[128 = 0]

[151 128 136 129 134 178 131 135  95  93 148 140 115 130 154 120 123 139
 129 130 124  48 123 169 147] => bil/Sof
[147 128 136 127 126 145 117 143 107  67 140 131 126 129 146 124 126 131
 131 123 133  83 122 166 137] => bil/Sof
[149 126 130 126 128 138 129 128 119  71 133 129 124 125 152 121 125 135
 133 117 127  96 128 185 136] => bil/Sof
[134 118 137 148 132 197 129 146 129 151 122 135 142 145 142 125 138 131
 117 176 111 146 134  93  99] => zigir/nosip
[150 113 131 149 138 191 132 160 133 129 121 108 145 133 114 128 122 132
 118 153  97 125 123 113 107] => zigir/Lup
[140 130 144 135 127 165 113 142  87  83 149 143 123 130 142 122 127 139
 126 129 131  54 119 159 139] => bil/Sof
[144 128 138 133 133 167 120 142  92  89 150 138 121 127 139 125 123 135
 126 126 123  47 118 157 146] => bil/Sof
[126 117 136 142 135 198 114 158 112 143 134 120 138 144 114 128 128 136
 119 176 113 123 127  94 111] => zigir/nosip
[128 113 120 125 149 220 149 139 124 168 125 105 123 141 107 130 116 138
 119 184 111  88 124 104 130] => zigir/Lup
[140 129 130 129 130 154 106 136  92  87 141 123 124 128 120 121 111 146
 119 125 138  77 129 178 151] => zigir/Sof
[132 120 131 141 138 181 132 142 128 172 124 123 138 135 116 129 127 131
 118 154 101 120 125  88 113] => zigir/Lup
[143 115 136 124 139 189 122 159 130 115 127 137 137 133 154 126 136 113
 131 166 105  94 122 124 113] => bil/nosip
[157 110 133 121 134 192 133 164 134  90 128 124 139 129 155 120 132 118
 130 160 102  88 122 148 113] => bil/nosip
[150 113 130 121 134 157 127 158 146  97 120 122 143 126 148 123 135 107
 133 151 100 130 126 139 107] => bil/nosip
[142 128 136 145 130 191 122 128  91 123 143 133 121 141 131 122 120 145
 114 144 127  82 132 142 139] => zigir/Sof
[147 130 136 123 127 154 130 128 107  86 144 137 118 129 152 124 124 134
 135 122 138  64 123 178 148] => bil/Sof
[144 131 138 147 135 177 107 149  85  81 150 134 118 130 132 124 120 138
 126 128 125  45 121 164 144] => bil/Sof
[138 127 138 135 134 191 108 139  79  99 145 130 114 140 121 122 116 155
 114 143 136  65 126 158 150] => zigir/Sof
[145 117 133 149 141 217 135 143 114 143 133 118 134 142 121 124 119 142
 114 166 107  96 125 114 125] => zigir/Lup
[133 135 129 129 113  82  99 127 109  51 132 120 127 125 120 122 119 142
 124  96 156 136 131 185 145] => zigir/Sof
[146 127 138 131 129 176 125 139  98  86 142 131 121 131 138 122 118 143
 124 131 127  64 123 167 141] => bil/Sof
[142 127 142 139 133 198 117 148  84  96 145 136 121 138 139 125 125 143
 121 149 125  50 122 152 140] => zigir/Sof
[139 115 136 124 132 208 124 152 122 104 114 130 132 145 152 121 132 125
 124 181 126 104 130 135 114] => zigir/nosip
[142 128 149 147 134 231 133 150  73 102 156 127 122 149 128 126 121 161
 118 161 133  32 123 145 142] => zigir/Sof
[131 130 136 137 126 174  93 151  77  84 144 120 121 145 107 124 114 157
 112 141 137  76 125 154 145] => zigir/Sof
[136 117 136 145 135 213 121 157 112 145 129 120 141 148 118 127 126 139
 113 182 109 112 127  95 108] => zigir/nosip
[130 117 122 132 136 162 106 140 133 138 120 109 133 134 102 118 116 136
 110 156 114 153 136 123 119] => zigir/Lup
[148 130 133 140 134 197 127 122  81 107 149 129 110 140 132 117 111 159
 115 138 139  50 129 172 159] => zigir/Sof
[139 117 129 133 133 177 126 137 134 136 120 127 134 136 136 123 130 127
 120 159 112 136 134 125 116] => zigir/nosip
[142 128 140 131 130 173 117 144  96  93 145 139 118 132 137 123 123 139
 126 132 127  51 122 157 145] => bil/Sof
[156 132 153 141 141 248 139 152  68 108 158 151 114 143 162 123 127 151
 126 162 119   4 119 147 144] => bil/Sof
[139 131 132 142 125 157 115 127  97  89 138 115 123 137 118 122 112 156
 114 126 145 101 129 168 149] => zigir/Sof
[152 127 136 125 139 181 126 143  94  97 149 137 113 124 145 122 123 131
 131 128 120  35 122 166 145] => bil/Sof
[148 131 143 122 142 209 131 137  77  98 154 148 109 134 154 121 124 147
 130 147 129   7 115 167 153] => bil/Sof
[151 131 139 137 136 188 120 136  79 100 154 152 115 132 142 123 119 144
 124 126 134  29 121 166 149] => bil/Sof
[148 117 128 125 149 205 155 140 135 164 128 125 128 128 138 128 129 118
 141 164  96  79 121 110 120] => bil/Lup
[147 115 137 136 135 188 127 158 131 114 127 126 144 137 145 126 136 121
 131 163 107 114 125 122 105] => bil/nosip
[135 118 131 123 125 122 123 142 147 103 120 137 139 124 157 125 141 108
 137 134 121 141 126 134 107] => bil/nosip
[148 117 129 130 130 150 121 149 135  99 124 126 143 123 146 120 132 115
 133 135 106 123 126 140 111] => bil/nosip
[137 130 135 136 133 191 109 128  80 103 145 128 111 142 128 123 115 159
 114 142 140  63 130 165 154] => zigir/Sof
[157 124 139 132 128 171 125 145 107  80 140 134 128 133 150 121 125 135
 127 131 123  76 123 165 135] => bil/Sof
[130 123 138 140 129 210 123 138 105 152 131 131 127 150 128 122 127 144
 111 173 120 106 131 106 119] => zigir/nosip
[134 118 121 131 132 161 115 140 133 126 122 106 137 133 105 122 117 132
 116 150 117 147 131 126 122] => zigir/Lup
[141 133 142 135 130 180 122 136  83  92 152 139 117 134 140 120 122 147
 125 135 136  45 125 163 151] => bil/Sof
[129 120 129 123 135 180 123 141 127 137 126 132 128 137 136 124 134 128
 123 163 116 114 128 118 118] => zigir/nosip
[136 134 132 133 120 148 121 118  97 103 136 133 112 130 130 118 117 154
 121 123 140  88 129 160 151] => zigir/Sof
[142 118 131 122 138 184 139 145 132 123 129 132 131 131 151 124 134 121
 132 161 112 101 124 125 114] => bil/nosip
[151 130 133 126 128 157 126 139  98  70 145 131 122 130 143 127 122 138
 129 126 135  62 122 173 145] => bil/Sof
[127 116 140 148 140 218 114 155 102 151 140 138 133 141 131 129 130 135
 115 168  98  78 125 104 115] => zigir/nosip
[149 127 139 130 130 164 128 134  99  86 145 138 118 131 151 122 127 137
 130 123 133  65 124 170 142] => bil/Sof
[150 127 135 147 124 156 126 128 100  96 144 123 126 134 134 121 117 152
 119 114 133  97 128 166 144] => zigir/Sof
[149 132 141 131 130 178 113 141  86  70 152 140 113 134 152 116 124 143
 125 124 133  37 123 175 150] => bil/Sof
[145 133 136 132 128 145 116 128  94  70 148 145 117 128 143 121 126 140
 126 113 135  63 124 181 145] => bil/Sof
[132 115 127 126 136 173 109 158 130 120 116 112 136 134 111 125 126 124
 120 167 110 133 125 120 111] => zigir/nosip

[128 128 163 129 150 150 148 119 137 114 155 134 125 129 156  95 120 115
 108 141 137 139 159 118 118] => F/W
[107 134 171 106 126 140 145 119 126 103 138 128 100 121 159 124  98 114
 108 139 135 142 139 127 114] => E/W
[123 128 142 112 140 140 129 134 130  92 135 138 112 127 144 116 132 117
 127 142 130 144 151 106 100] => P/W
[134  91 164 122 135 143 122 110 133 138 111 141 107 128 136  88 119 124
 117 131 126 142 153 123 118] => H/W
[111 141 164 139 107 150 142 123 108 121 148 145 142 123 135  96 115 146
 109 139 130 144 153 121 123] => P/W
[119 137 134 136 145 135 132 134 143 111 190 125 160 118 181 124 143 134
 102 131 142 144 148 136 123] => F/W
[125 102 150 107 156 126 148 112 133 165 120 163 117 134 144 113 120 145
 101 117 122 126 188 148 122] => H/W
[122 146 136 113 101 140 129 139 148  39 143 115  82 130 140 140 145 112
 132 142 139 134 123  96 136] => E/A
[115 136 147  73 115 151 152 139 128  82 155 128 113 125 159 117 136 134
 108 147 148 153 158 105 114] => E/W
[124 115 166 136 143 143 122 141 133 147 146 159 142 131 136 102 133 126
 123 146 134 141 159 124 131] => H/W
[120 126 189 127 136 128 159 122 127 140 128 159 116 133 132  39 121 103
 134 159 144 148 185 121 135] => H/W
[112 138 133 148 137 142 149 121 133  97 166 121  94 104 145 143 111 122
  93 129 125 143 130 143 128] => E/W
[111 129 174 151 146 141 147 133 132 124 158 133 132 118 174  82 118 144
  86 129 138 148 151 137 119] => P/W
[132 133 147 122 104 157 147 134 119 100 139 123 108 122 162 131 137 118
 134 140 146 136 153 103 134] => F/A
[114 157 142 143 133 156 157 127 127 103 148 120 108 144 159 147 108 129
 101 133 142 132 143 130 106] => E/W
[135 147 175 124  76 162 157 117 114 123 120 135 121 146 146 116 135 132
 117 149 140 151 159  73 111] => P/A
[113 139 163 144 129 156 148 131 133  91 164 118 108  90 170 111 108 127
 117 134 132 139 120 135 119] => E/W
[125 145 167 129 142 145 150 137 133 121 175 146 126 132 144 103 144 117
 116 136 136 160 158  96 110] => P/W
[114 136 155 102  79 149 147 142 118  99 120 125 103 136 140 127 129 115
 128 132 131 134 113 109 126] => E/A
[105 147 148 108 139 130 146 128 133 109 149 122 108 124 148 137 118 127
 103 130 140 146 149  96  99] => E/W
[120 138 134 135 127 138 150 139 144 124 149 135 135 134 154 145 155 137
 120 108 131 134 143  80 117] => F/A
[ 95 157 157 112 138 155 143 108 114 103 113 131 115 126 145 123 110 110
 126 156 140 133 144 115  93] => E/W
[109 142 138 105 136 151 144 116 134 102 147 120 114 131 164 133 121 128
 106 139 127 138 139 129 119] => E/W
[119 136 163 128 151 142 131 123 134 142 158 157 133 123 152  92 114 143
 104 142 139 146 173 114 108] => H/W

[126 131 136 120 115 160 128 123 134  90 103  99 140 125 113  98 101 134
 128  98 133 107 121  97 115] => K/<41>
[123 128 120 143 120 142 144 146 116 125 120 115 130 134 127 103 141 123
  91 123 141 109 140 128 108] => K/<40>
[131 134 134 123 132 152 126 121 123  84 117 119 129 135 105 111 103 119
 137  77 152 108 116  75 110] => K/<43>
[102 122 134 101 125 167 126 116 123  86 126 123 141 119 132 117 107 115
 151  75 122 114 129  70 128] => K/<41>
[111 114 127 125 117 173 118 145 114  89 127 121 147 115 111 100 113 110
 130  76  56 106 120  67 109] => K/<43>
[ 99 109 112 128 115 164 128 142 110  97 137 138 129 131 104  84 109 109
 138  95 138  85 116  82  94] => K/<40>
[105 120 130 110 128 158 115 117 137 104 109 121 138 125  99 114 111 115
 181 111 129 114 109 101 122] => C/<43>
[129 138 123 124 117 166 135 130 127  91  98 110 139 128 106 114 114 130
 107  90 129 111 135 100 126] => K/<43>
[114  86 144 107 131 169 122 122 120  69 128 125 155 122 120 141  92 111
 158  60 114 100 122  56 125] => K/<43>
[100 125 135 125 119 154 123 120 131  94 102 104 143 117 104 125 109 123
 137  92 129 126 114  97 124] => K/<43>
[127 136 162 138 114 149 132 135 131  98 101 113 132 133 110 119 123 131
  35 101 126 119 111 112 125] => K/<43>
[125 132 122 132 146 160 118 130 129  91 127 130 134 129 102 118 115 122
 128  87 125 108 122  99 129] => K/<41>
[139 126 118 130 135 160 141 133 128  92 120 125 137 134 111 141 102 134
 125  95 119 126 131 108 142] => K/<43>
[108 130 137 114 127 174 127 124 123  98 132 112 148 121 116 100  91 122
 152  80 117  96 123  83 119] => K/<43>
[111 111 133 105 121 147 115 130 147 128 128 126 128 123 115 111 114 132
 224 124 120 114 100 103 119] => C/<43>
[116 125 117 119 134 173 130 135 132  94 123 116 150 129 100 109 109 122
 132  85 129 101 110  85 128] => K/<43>
[128 128 119 121 131 160 128 130 121  90 114 124 140 129 121 125 106 130
 112 102 131 122 129 104 121] => K/<43>
[ 83 109 116 128 112 158 117 138 115 127 114 143 123 120 105 100 127 119
 189 122 110  96 111 100 100] => C/<40>
[129 119 136 117 130 148 130 131 113  96 126 124 141 126 162 131 104 133
 141  94 109 112 126  82 139] => K/<43>
[ 95 120 154 117 143 143 128 118 152 105 146 125 137 127 102 103 103 109
 184  92 113 112 111  80 118] => C/<43>
[120 134 147 111 114 127 113 109 151 128 124 122 147 120  94 102 105 148
 169 128 122 124 107 112 134] => C/<43>
[129 140 129 117 137 149 134 121 132 101 129 122 162 112 117 126  85 129
 126  81 119 112 125  88 124] => K/<43>
[109 139 130 120 125 156 127 123 126 124 122 146 144 117  97  90 111 128
 179 106 105 105 104  80 121] => C/<41>
[135 147 144 124 131 157 129 140 143  98 121 114 144 122  97 133  88 137
 135  88 117 115 124  97 146] => K/<43>
[125 112 144 125 138 139 117 131 130  84 133 120 134 125 127 130 103 119
 142  96 130 122 140  91 143] => K/<41>
[123 135 127 127 130 160 129 125 125 104 110 118 139  97  97 122 108 136
 131  99 123 110 149 102 140] => K/<41>
[103 101 136 112 119 179 122 138 129  85 115 127 145  96 112  87  99 117
 157  66 116  92 109  53 112] => K/<41>
[ 97  88 114 144 124 158 130 149  98 103 129 139 123 137 158 112 148 117
 133 108 137  99 118 101 110] => K/<40>
[126 142 140 113 117 160 134 128 129  97 106 128 146 131 114 120 101 118
 126  79 124 111 121  77 100] => K/<43>
[108 120 158  98 121 176 121 112 141 114 150 132 129 121 104  92  94 125
 186 101 114 111 122  80 114] => C/<43>
[124 134 157 121 123 155 134 130 122  97 122 130 132 132 131 124 108 112
 120  92 115 114 136  96 128] => K/<43>
[ 97 113 123 125 118 171 123 140 107  88 117 129 138 128 102 107 118  99
 157  69 117  95 116  77 111] => K/<43>
